Here is a tiny trained network, its code and every weight. The questions are about switching its units off for an input and a class, where a switched-off unit gives its printed mean instead of its output.

import numpy as np


def w(rows, s, z=0):
    codes = np.array(rows[::2]) - 128.0
    scale = np.full(codes.shape[1], s)
    scale[-1] = z or s
    return codes * scale


def norm(h):
    return h / np.sqrt((h * h).mean(-1, keepdims=True) + 1e-5)


def f(y):
    return np.maximum(y, 0)


def log_softmax(a):
    a = a - a.max(-1, keepdims=True)
    return a - np.log(np.exp(a).sum(-1, keepdims=True))


def net(x, mask):
    res = np.array(x, float).reshape(1, 4) / 4 @ E
    u = 0
    for l in range(2):
        y = f(norm(res) @ A[l][:, :-1].T + A[l][:, -1])
        res = res + np.where(mask[u : u + 16], y, B[l][:, -1]) @ B[l][:, :-1]
        u += 16
    return log_softmax(norm(res)[-1] @ U[:, :-1].T + U[:, -1])


A, B = {}, {}
E = w([
[135,144,150,75,36,114],'x0',
[75,82,255,92,192,110],'x1',
[59,176,132,152,100,189],'x2',
[126,44,130,157,118,135],'x3',
],0.0091)
A[0] = w([
[204,111,170,97,172,31,70],'L0N0',
[79,100,147,88,13,142,30],'L0N1',
[135,144,71,120,203,165,82],'L0N2',
[175,193,130,83,124,113,92],'L0N3',
[143,173,90,254,133,143,82],'L0N4',
[126,106,236,150,179,176,114],'L0N5',
[29,135,137,170,66,215,93],'L0N6',
[64,22,134,122,64,122,84],'L0N7',
[149,136,37,159,104,82,96],'L0N8',
[103,180,105,132,195,94,129],'L0N9',
[111,204,130,45,203,143,77],'L0N10',
[28,131,151,132,125,153,127],'L0N11',
[92,36,100,185,118,140,29],'L0N12',
[131,233,82,119,157,78,90],'L0N13',
[102,174,150,185,74,180,72],'L0N14',
[133,52,130,163,84,171,1],'L0N15',
],0.0097,0.0047)
B[0] = w([
[230,94,71,116,216,166,234],'L0N0',
[63,136,103,122,161,59,190],'L0N1',
[88,80,67,134,113,48,189],'L0N2',
[157,86,158,136,98,77,194],'L0N3',
[69,105,200,69,100,172,241],'L0N4',
[102,87,153,122,65,188,253],'L0N5',
[201,142,97,121,246,106,249],'L0N6',
[175,159,162,189,114,85,199],'L0N7',
[167,82,168,104,122,172,241],'L0N8',
[49,89,110,131,83,66,199],'L0N9',
[189,105,222,244,78,113,203],'L0N10',
[207,151,71,83,216,183,215],'L0N11',
[127,186,157,226,55,79,181],'L0N12',
[157,127,158,200,93,151,226],'L0N13',
[220,183,70,129,172,89,201],'L0N14',
[174,156,161,255,92,120,156],'L0N15',
],0.0088,0.0052)
A[1] = w([
[95,75,206,136,201,101,82],'L1N0',
[156,102,61,104,82,87,111],'L1N1',
[138,139,148,48,118,45,155],'L1N2',
[118,119,58,121,72,199,63],'L1N3',
[142,111,156,110,82,243,156],'L1N4',
[160,183,137,59,71,22,137],'L1N5',
[148,101,80,129,178,55,254],'L1N6',
[133,171,162,197,126,33,160],'L1N7',
[124,118,186,104,153,148,52],'L1N8',
[11,84,73,170,164,123,90],'L1N9',
[118,111,91,106,86,170,56],'L1N10',
[169,117,190,160,81,130,130],'L1N11',
[187,147,45,181,105,138,137],'L1N12',
[59,216,132,159,143,179,213],'L1N13',
[143,144,95,164,86,112,91],'L1N14',
[116,111,82,195,120,166,45],'L1N15',
],0.012,0.0052)
B[1] = w([
[118,212,105,94,88,48,212],'L1N0',
[97,178,121,123,189,90,182],'L1N1',
[62,130,74,176,142,141,166],'L1N2',
[88,169,207,104,157,69,155],'L1N3',
[117,159,160,92,142,200,189],'L1N4',
[75,69,103,155,129,102,189],'L1N5',
[88,177,90,125,103,205,249],'L1N6',
[108,85,146,201,62,180,214],'L1N7',
[115,133,167,103,121,75,159],'L1N8',
[76,150,80,148,80,91,161],'L1N9',
[80,129,180,101,124,127,137],'L1N10',
[144,165,122,156,133,177,232],'L1N11',
[137,114,201,80,184,107,254],'L1N12',
[225,2,60,122,101,84,174],'L1N13',
[87,130,179,125,126,96,175],'L1N14',
[101,172,133,114,93,65,162],'L1N15',
],0.0097,0.0086)
U = w([
[125,181,240,38,161,99,155],'0',
[196,139,191,248,90,105,143],'1',
[228,100,28,93,203,115,172],'2',
[11,128,44,156,101,59,192],'3',
[124,145,135,141,131,210,183],'4',
[111,77,102,88,106,149,1],'5',
[108,97,80,75,77,191,6],'6',
[110,112,81,77,80,188,23],'7',
],0.017,0.0079)

Each question gives the input, the list of numbers given to net, and the class t.
The units are the neurons (one row each of A and B). Each row of codes is followed by its name. A weight is (code - 128) times the scale printed after its matrix; where a second scale follows, it is the last column's (A, B and U).
mask holds one flag per neuron, layer by layer. A switched-off neuron (its flag False) gives its mean, the last column of its row in B, instead of its output. The means were averaged over made-up inputs and are rounded, as every weight is.
A unit's drop is (log p(t) with every unit on - log p(t) with that unit switched off) / (log p(t) with every unit on - log p(t) with every unit switched off).
The circuit of an input: a set's keep is (log p(t) with only the set's units on - log p(t) with every unit switched off) / (log p(t) with every unit on - log p(t) with every unit switched off). Starting from the 12 units with the biggest drops (on a tie, the unit counted first), units are removed one at a time, each time the one whose removal leaves the highest keep (on an exact tie, the one counted first), for as long as the keep stays at least 0.8.
circuit, biggest first: the units of the circuit, biggest drop first
most important unit: the unit with the biggest drop
k most important neurons: the k neurons with the biggest drops, biggest first
top k neurons in layer l: the k neurons of layer l with the biggest drops, biggest first
input [-5,-5,5,-2], class 0: most important unit -> L1N3
input [-2,-1,-3,2], class 4: 3 most important neurons -> (L1N6, L1N13, L0N6)
input [-8,3,-5,-6], class 3: circuit, biggest first -> (L0N9, L0N2)
input [8,-4,-8,5], class 2: top 2 neurons in layer 1 -> (L1N0, L1N7)
input [7,2,-6,-1], class 3: top 2 neurons in layer 1 -> (L1N2, L1N5)
input [7,-7,5,-1], class 0: 2 most important neurons -> (L1N12, L0N8)
input [1,4,8,6], class 2: circuit, biggest first -> (L0N11, L0N6)
input [-5,6,0,-7], class 1: 3 most important neurons -> (L0N10, L0N4, L1N12)
input [1,6,-8,3], class 2: 2 most important neurons -> (L0N0, L0N4)
input [1,4,-7,-7], class 1: 2 most important neurons -> (L0N10, L0N11)
input [2,6,0,7], class 1: 3 most important neurons -> (L0N7, L0N4, L0N12)
input [-3,-4,-4,-5], class 1: 2 most important neurons -> (L0N13, L0N11)
input [1,5,-6,2], class 2: 2 most important neurons -> (L0N0, L0N4)
input [-4,-4,-4,-8], class 1: circuit, biggest first -> (L0N13)
input [2,-4,-3,-3], class 0: 2 most important neurons -> (L0N10, L0N7)
input [-7,-6,0,-2], class 3: 3 most important neurons -> (L0N2, L1N9, L0N9)
input [8,-2,6,-8], class 1: top 4 neurons in layer 0 -> (L0N13, L0N10, L0N2, L0N9)
input [4,-2,8,-6], class 2: top 2 neurons in layer 0 -> (L0N6, L0N11)
input [7,6,4,1], class 3: 2 most important neurons -> (L0N1, L1N2)
input [8,-1,-3,-7], class 3: most important unit -> L1N5
input [3,1,6,-5], class 2: top 2 neurons in layer 0 -> (L0N11, L0N6)
input [-4,-6,6,6], class 0: top 2 neurons in layer 0 -> (L0N4, L0N10)
